Below are the code and all the weights of a small trained network. Each question names an input and a class and asks about switching units off, where a switched-off unit gives its printed mean instead of its output.

import numpy as np


def w(rows, s, z=0):
    codes = np.array(rows[::2]) - 128.0
    scale = np.full(codes.shape[1], s)
    scale[-1] = z or s
    return codes * scale


def norm(h):
    return h / np.sqrt((h * h).mean(-1, keepdims=True) + 1e-5)


def f(y):
    return np.maximum(y, 0)


def log_softmax(a):
    a = a - a.max(-1, keepdims=True)
    return a - np.log(np.exp(a).sum(-1, keepdims=True))


def net(x, mask):
    res = np.array(x, float).reshape(1, 6) / 4 @ E
    u = 0
    for l in range(2):
        y = f(norm(res) @ A[l][:, :-1].T + A[l][:, -1])
        res = res + np.where(mask[u : u + 16], y, B[l][:, -1]) @ B[l][:, :-1]
        u += 16
    return log_softmax(norm(res)[-1] @ U[:, :-1].T + U[:, -1])


A, B = {}, {}
E = w([
[126,126,137,129],'x0',
[177,113,163,161],'x1',
[108,214,191,137],'x2',
[129,123,125,130],'x3',
[189,126,151,3],'x4',
[159,164,71,144],'x5',
],0.0033)
A[0] = w([
[55,138,96,90,50],'0.n1',
[163,201,38,114,79],'0.n2',
[136,112,131,202,65],'0.n3',
[3,141,80,64,4],'0.n4',
[250,86,236,198,74],'0.n5',
[99,168,179,186,68],'0.n6',
[144,120,133,73,220],'0.n7',
[48,46,173,83,158],'0.n8',
[137,186,167,133,181],'0.n9',
[25,101,211,97,114],'0.n10',
[116,129,99,153,94],'0.n11',
[61,29,214,87,76],'0.n12',
[204,76,169,224,158],'0.n13',
[191,86,145,81,153],'0.n14',
[102,62,241,140,126],'0.n15',
[172,164,180,80,147],'0.n16',
],0.0048,0.0029)
B[0] = w([
[108,171,110,120,148],'0.n1',
[197,129,124,197,183],'0.n2',
[71,119,137,113,167],'0.n3',
[98,220,3,48,164],'0.n4',
[67,232,7,56,209],'0.n5',
[113,43,139,77,185],'0.n6',
[82,107,120,175,254],'0.n7',
[177,157,81,171,226],'0.n8',
[128,76,107,132,230],'0.n9',
[200,154,72,170,214],'0.n10',
[107,105,144,124,150],'0.n11',
[193,157,90,162,196],'0.n12',
[77,147,57,89,232],'0.n13',
[78,108,128,128,228],'0.n14',
[177,180,69,149,208],'0.n15',
[67,92,122,155,229],'0.n16',
],0.0049,0.0025)
A[1] = w([
[142,135,46,138,113],'1.n1',
[71,132,113,96,33],'1.n2',
[61,124,86,162,211],'1.n3',
[135,70,127,145,67],'1.n4',
[117,224,240,117,154],'1.n5',
[128,99,124,94,113],'1.n6',
[235,146,134,60,158],'1.n7',
[172,100,186,16,140],'1.n8',
[229,146,121,177,64],'1.n9',
[178,137,124,143,85],'1.n10',
[193,126,120,17,177],'1.n11',
[130,67,140,134,69],'1.n12',
[82,101,139,104,71],'1.n13',
[119,69,120,135,8],'1.n14',
[90,119,39,130,123],'1.n15',
[94,254,206,154,184],'1.n16',
],0.0055,0.0017)
B[1] = w([
[172,137,220,118,231],'1.n1',
[161,136,158,132,147],'1.n2',
[120,124,178,56,240],'1.n3',
[145,112,93,103,136],'1.n4',
[173,40,91,89,154],'1.n5',
[109,103,156,167,142],'1.n6',
[85,152,99,234,153],'1.n7',
[3,131,151,223,147],'1.n8',
[175,143,165,164,148],'1.n9',
[147,136,144,160,135],'1.n10',
[46,169,110,213,173],'1.n11',
[135,118,118,89,132],'1.n12',
[125,138,173,142,135],'1.n13',
[151,109,132,90,134],'1.n14',
[153,161,229,80,253],'1.n15',
[180,25,72,68,185],'1.n16',
],0.0039,0.005)
U = w([
[2,121,132,206,146],'0',
[109,221,71,56,119],'1',
[232,165,105,208,133],'2',
[150,124,163,101,185],'3',
[167,17,96,81,115],'4',
[141,143,173,110,162],'5',
[142,112,233,144,25],'6',
[142,98,223,170,12],'7',
],0.0095,0.011)

Each question gives the input, the list of numbers given to net, and the class t.
The units are the neurons (one row each of A and B). Each row of codes is followed by its name. A weight is (code - 128) times the scale printed after its matrix; where a second scale follows, it is the last column's (A, B and U).
mask holds one flag per neuron, layer by layer. A switched-off neuron (its flag False) gives its mean, the last column of its row in B, instead of its output. The means were averaged over made-up inputs and are rounded, as every weight is.
A unit's drop is (log p(t) with every unit on - log p(t) with that unit switched off) / (log p(t) with every unit on - log p(t) with every unit switched off).
The circuit of an input: a set's keep is (log p(t) with only the set's units on - log p(t) with every unit switched off) / (log p(t) with every unit on - log p(t) with every unit switched off). Starting from the 12 units with the biggest drops (on a tie, the unit counted first), units are removed one at a time, each time the one whose removal leaves the highest keep (on an exact tie, the one counted first), for as long as the keep stays at least 0.8.
circuit, biggest first: the units of the circuit, biggest drop first
most important unit: the unit with the biggest drop
top k neurons: the k neurons with the biggest drops, biggest first
k most important neurons of layer l: the k neurons of layer l with the biggest drops, biggest first
input [-1,-7,-4,2,-3,-7], class 1: most important unit : 0.n4
input [6,6,-4,-1,4,-1], class 1: circuit, biggest first : [0.n5; 1.n11]
input [2,-6,8,-2,3,-2], class 4: circuit, biggest first : [1.n16; 0.n5; 1.n5]
input [0,-1,-2,-3,4,7], class 2: 3 most important neurons of layer 0 : [0.n2; 0.n13; 0.n5]
input [5,5,8,-7,-2,-5], class 4: circuit, biggest first : [1.n16; 1.n5]
input [4,3,8,6,1,1], class 4: circuit, biggest first : [1.n16; 1.n5]
input [5,5,-1,-2,-3,-6], class 2: top 2 neurons : [0.n15; 0.n12]
input [8,5,8,4,8,3], class 0: circuit, biggest first : [1.n8; 1.n11; 1.n7; 1.n15]
input [-4,-2,-8,8,8,6], class 0: 4 most important neurons of layer 1 : [1.n11; 1.n8; 1.n7; 1.n16]
input [-3,-6,7,-1,0,-2], class 4: circuit, biggest first : [1.n16; 0.n5; 1.n5]
input [1,-6,-6,-2,8,8], class 0: 2 most important neurons of layer 1 : [1.n11; 1.n8]
input [-5,7,-6,-1,0,0], class 1: circuit, biggest first : [0.n5; 0.n13]
input [-4,6,3,0,5,-2], class 1: top 2 neurons : [0.n5; 0.n15]
input [-2,-4,3,1,-1,6], class 2: circuit, biggest first : [0.n2]
input [4,-5,2,3,-2,8], class 2: circuit, biggest first : [0.n2; 0.n5]
input [7,1,8,-5,6,0], class 4: top 3 neurons : [1.n16; 1.n5; 0.n16]
input [2,6,-2,1,-2,-4], class 1: 2 most important neurons of layer 0 : [0.n5; 0.n13]
input [6,4,-8,-1,-7,-8], class 2: top 3 neurons : [0.n15; 0.n8; 0.n12]
input [-5,7,-6,7,-6,-4], class 1: 3 most important neurons of layer 0 : [0.n13; 0.n5; 0.n7]
input [0,-6,-5,8,-4,-1], class 3: top 2 neurons : [1.n15; 0.n5]
